Below are the code and all the weights of a small trained network. Each question names an input and a target symbol and asks about switching units off, where a switched-off unit gives its printed mean instead of its output.

import numpy as np


def w(rows, s, z=0):
    codes = np.array(rows[::2]) - 128.0
    scale = np.full(codes.shape[1], s)
    scale[-1] = z or s
    return codes * scale


def norm(h):
    return h / np.sqrt((h * h).mean(-1, keepdims=True) + 1e-5)


def softmax(a):
    e = np.exp(a - a.max(-1, keepdims=True))
    return e / e.sum(-1, keepdims=True)


def log_softmax(a):
    a = a - a.max(-1, keepdims=True)
    return a - np.log(np.exp(a).sum(-1, keepdims=True))


def net(x, mask):
    ids = ['βδλμπστφψ'.index(c) for c in x.split()]
    T = len(ids)
    res = E[ids] + P[:T]
    u = 0
    for l in range(3):
        r = norm(res)
        for j in range(3):
            rows = slice(2 * j, 2 * j + 2)
            q, k, v = (r @ M[l][rows].T for M in (Q, K, V))
            z = softmax(np.where(np.tri(T) > 0, q @ k.T / 2**0.5, -1e9)) @ v
            o = O[l][rows]
            res = res + np.where(mask[u + j], z, o[:, -1]) @ o[:, :-1]
        u += 3
    return log_softmax(norm(res)[-1] @ U[:, :-1].T + U[:, -1])


Q, K, V, O = {}, {}, {}, {}
E = w([
[56,149,33,204,160,67,176,249],'β',
[134,147,89,96,77,142,81,168],'δ',
[125,122,159,191,86,139,79,79],'λ',
[127,164,96,44,58,91,123,58],'μ',
[155,47,189,111,110,79,213,101],'π',
[141,187,121,127,250,139,160,85],'σ',
[56,125,161,48,147,153,164,192],'τ',
[86,152,127,77,48,133,73,71],'φ',
[133,132,115,113,92,174,184,100],'ψ',
],0.013)
P = w([
[119,154,150,134,93,104,152,158],'0',
[25,65,8,113,130,75,102,77],'1',
[144,111,128,129,130,150,132,137],'2',
[49,82,3,124,127,81,96,66],'3',
[130,130,117,142,141,137,151,144],'4',
[170,226,211,137,135,152,152,81],'5',
],0.025)
Q[0] = w([
[109,63,25,202,95,150,127,163],'L0H1',
[216,207,211,159,54,175,144,188],'L0H1',
[158,167,178,105,178,96,127,70],'L0H2',
[128,169,162,81,112,173,153,158],'L0H2',
[198,115,169,185,151,74,85,230],'L0H3',
[40,15,2,164,179,85,105,118],'L0H3',
],0.011)
K[0] = w([
[116,194,109,222,117,124,170,179],'L0H1',
[194,76,111,133,173,249,109,124],'L0H1',
[156,72,115,117,151,163,48,102],'L0H2',
[137,73,126,71,127,216,166,134],'L0H2',
[146,22,134,154,145,74,91,153],'L0H3',
[74,228,140,210,89,65,178,152],'L0H3',
],0.012)
V[0] = w([
[116,106,174,74,100,90,107,82],'L0H1',
[124,132,76,48,172,81,104,136],'L0H1',
[193,156,173,120,137,148,67,138],'L0H2',
[133,147,142,171,122,90,96,109],'L0H2',
[213,121,84,134,108,139,184,133],'L0H3',
[85,174,156,113,117,249,175,107],'L0H3',
],0.015)
O[0] = w([
[129,91,123,93,199,140,151,100,156],'L0H1',
[131,201,112,8,172,93,76,205,107],'L0H1',
[109,144,133,119,140,112,178,68,1],'L0H2',
[135,178,128,164,93,127,126,75,74],'L0H2',
[175,106,72,104,105,15,155,158,171],'L0H3',
[97,63,209,137,116,69,65,130,217],'L0H3',
],0.015,0.0059)
Q[1] = w([
[47,107,121,173,171,33,148,129],'L1H1',
[71,227,141,180,117,93,147,43],'L1H1',
[132,151,200,108,229,133,94,32],'L1H2',
[228,181,127,123,111,128,232,135],'L1H2',
[253,151,202,123,169,170,112,147],'L1H3',
[104,82,146,86,136,156,112,20],'L1H3',
],0.012)
K[1] = w([
[82,139,196,157,175,100,143,60],'L1H1',
[65,115,78,177,119,117,149,101],'L1H1',
[79,124,161,156,143,138,110,8],'L1H2',
[180,178,94,159,160,41,132,100],'L1H2',
[179,116,88,46,203,174,84,117],'L1H3',
[33,113,117,80,88,80,129,59],'L1H3',
],0.014)
V[1] = w([
[58,62,63,140,178,120,115,108],'L1H1',
[139,102,133,102,1,163,130,152],'L1H1',
[133,152,135,125,139,66,144,125],'L1H2',
[210,244,241,89,171,125,181,117],'L1H2',
[153,119,86,163,216,56,74,142],'L1H3',
[144,164,186,84,139,101,104,122],'L1H3',
],0.009)
O[1] = w([
[106,134,104,88,167,42,174,175,207],'L1H1',
[152,165,115,107,100,208,84,219,228],'L1H1',
[113,143,112,88,125,106,160,95,138],'L1H2',
[97,104,152,39,129,135,179,111,2],'L1H2',
[134,140,130,253,160,143,114,130,116],'L1H3',
[118,169,97,116,95,129,182,109,101],'L1H3',
],0.012,0.0041)
Q[2] = w([
[121,145,138,174,96,143,124,19],'L2H1',
[147,126,119,95,184,171,130,42],'L2H1',
[151,88,105,82,123,39,178,137],'L2H2',
[254,102,146,112,139,102,164,184],'L2H2',
[189,90,83,84,167,124,118,172],'L2H3',
[92,123,167,98,86,134,77,182],'L2H3',
],0.016)
K[2] = w([
[96,128,67,194,107,98,102,46],'L2H1',
[83,70,73,74,49,93,151,137],'L2H1',
[226,143,204,86,77,122,150,169],'L2H2',
[236,128,135,131,160,95,74,220],'L2H2',
[227,227,161,119,171,56,195,173],'L2H3',
[110,123,141,118,114,134,92,248],'L2H3',
],0.013)
V[2] = w([
[62,75,76,158,76,119,93,131],'L2H1',
[220,151,248,116,99,130,119,139],'L2H1',
[159,30,157,136,113,144,180,173],'L2H2',
[136,234,254,153,154,105,191,143],'L2H2',
[64,49,12,123,108,115,46,103],'L2H3',
[134,50,78,148,105,127,126,204],'L2H3',
],0.0093)
O[2] = w([
[162,147,151,73,173,142,131,183,181],'L2H1',
[131,144,121,96,137,69,108,26,151],'L2H1',
[197,95,126,94,133,152,148,152,160],'L2H2',
[122,135,57,214,166,106,149,249,1],'L2H2',
[62,192,156,90,58,118,180,125,180],'L2H3',
[132,131,151,97,117,168,206,127,225],'L2H3',
],0.013,0.0066)
U = w([
[70,223,126,192,61,112,165,235,128],'β',
[101,169,86,14,117,21,177,105,75],'δ',
[123,154,69,202,235,124,55,112,254],'λ',
[150,211,68,82,78,242,56,89,142],'μ',
[7,118,199,96,210,212,166,236,127],'π',
[137,26,165,165,23,50,110,169,26],'σ',
[216,61,71,109,186,211,199,100,148],'τ',
[83,93,211,103,179,128,2,35,72],'φ',
[85,142,135,230,132,194,204,37,222],'ψ',
],0.0072,0.0049)

Each question gives the input, a string of symbols that net reads in full, and the target symbol t.
The units are the heads (2 rows each of Q, K, V and O). Each row of codes is followed by its name. A weight is (code - 128) times the scale printed after its matrix; where a second scale follows, it is the last column's (O and U).
mask holds one flag per head, layer by layer. A switched-off head (its flag False) gives its mean, the last column of its rows in O, instead of its output. The means were averaged over made-up inputs and are rounded, as every weight is.
A unit's drop is (log p(t) with every unit on - log p(t) with that unit switched off) / (log p(t) with every unit on - log p(t) with every unit switched off).
The circuit of an input: a set's keep is (log p(t) with only the set's units on - log p(t) with every unit switched off) / (log p(t) with every unit on - log p(t) with every unit switched off). Starting from all 9 units, units are removed one at a time, each time the one whose removal leaves the highest keep (on an exact tie, the one counted first), for as long as the keep stays at least 0.8.
circuit, biggest first: the units of the circuit, biggest drop first
unit that matters most: the unit with the biggest drop
which heads matter: for each layer, one digit per head in row order, 1 if its drop is at least 0.15 and else 0, layers parted by /
input π δ β, target β: circuit, biggest first : L0H1
input δ ψ μ φ, target δ: which heads matter : 000 / 100 / 000
input π σ τ φ, target τ: which heads matter : 101 / 000 / 000
input μ μ π λ, target λ: which heads matter : 100 / 100 / 000
input τ τ λ λ δ, target μ: circuit, biggest first : L0H1; L0H3; L2H2
input δ ψ τ φ λ μ, target φ: which heads matter : 001 / 000 / 000
input τ τ δ δ ψ β, target δ: circuit, biggest first : L0H3; L1H2
input φ λ δ π, target π: circuit, biggest first : L2H1; L0H3
input δ σ μ δ μ π, target λ: which heads matter : 100 / 000 / 000
input β μ β π, target μ: which heads matter : 111 / 000 / 000
input δ σ σ δ τ ψ, target β: which heads matter : 100 / 000 / 010
input δ π σ δ λ δ, target β: which heads matter : 100 / 001 / 010
input σ μ ψ, target σ: which heads matter : 001 / 000 / 000
input δ φ μ, target δ: unit that matters most : L0H3
input δ ψ τ σ, target δ: circuit, biggest first : L1H1; L2H3
input β τ μ, target δ: circuit, biggest first : L0H1; L0H3
input δ φ δ π τ δ, target δ: circuit, biggest first : L0H3; L0H2
input β π δ β, target μ: which heads matter : 111 / 000 / 010
input φ π λ σ δ δ, target ψ: which heads matter : 100 / 000 / 000
input β μ μ τ τ τ, target λ: circuit, biggest first : L0H1; L2H3; L1H2
input τ δ δ δ σ β, target δ: circuit, biggest first : L1H2; L0H3
input μ φ δ δ, target λ: unit that matters most : L0H1
input ψ δ λ τ, target σ: circuit, biggest first : L0H3; L0H1
input π μ π μ, target τ: which heads matter : 100 / 000 / 000
input μ σ σ ψ δ λ, target β: circuit, biggest first : L1H1; L2H2
input μ δ δ ψ δ π, target δ: which heads matter : 101 / 000 / 000
input π δ φ μ μ μ, target π: which heads matter : 001 / 000 / 100
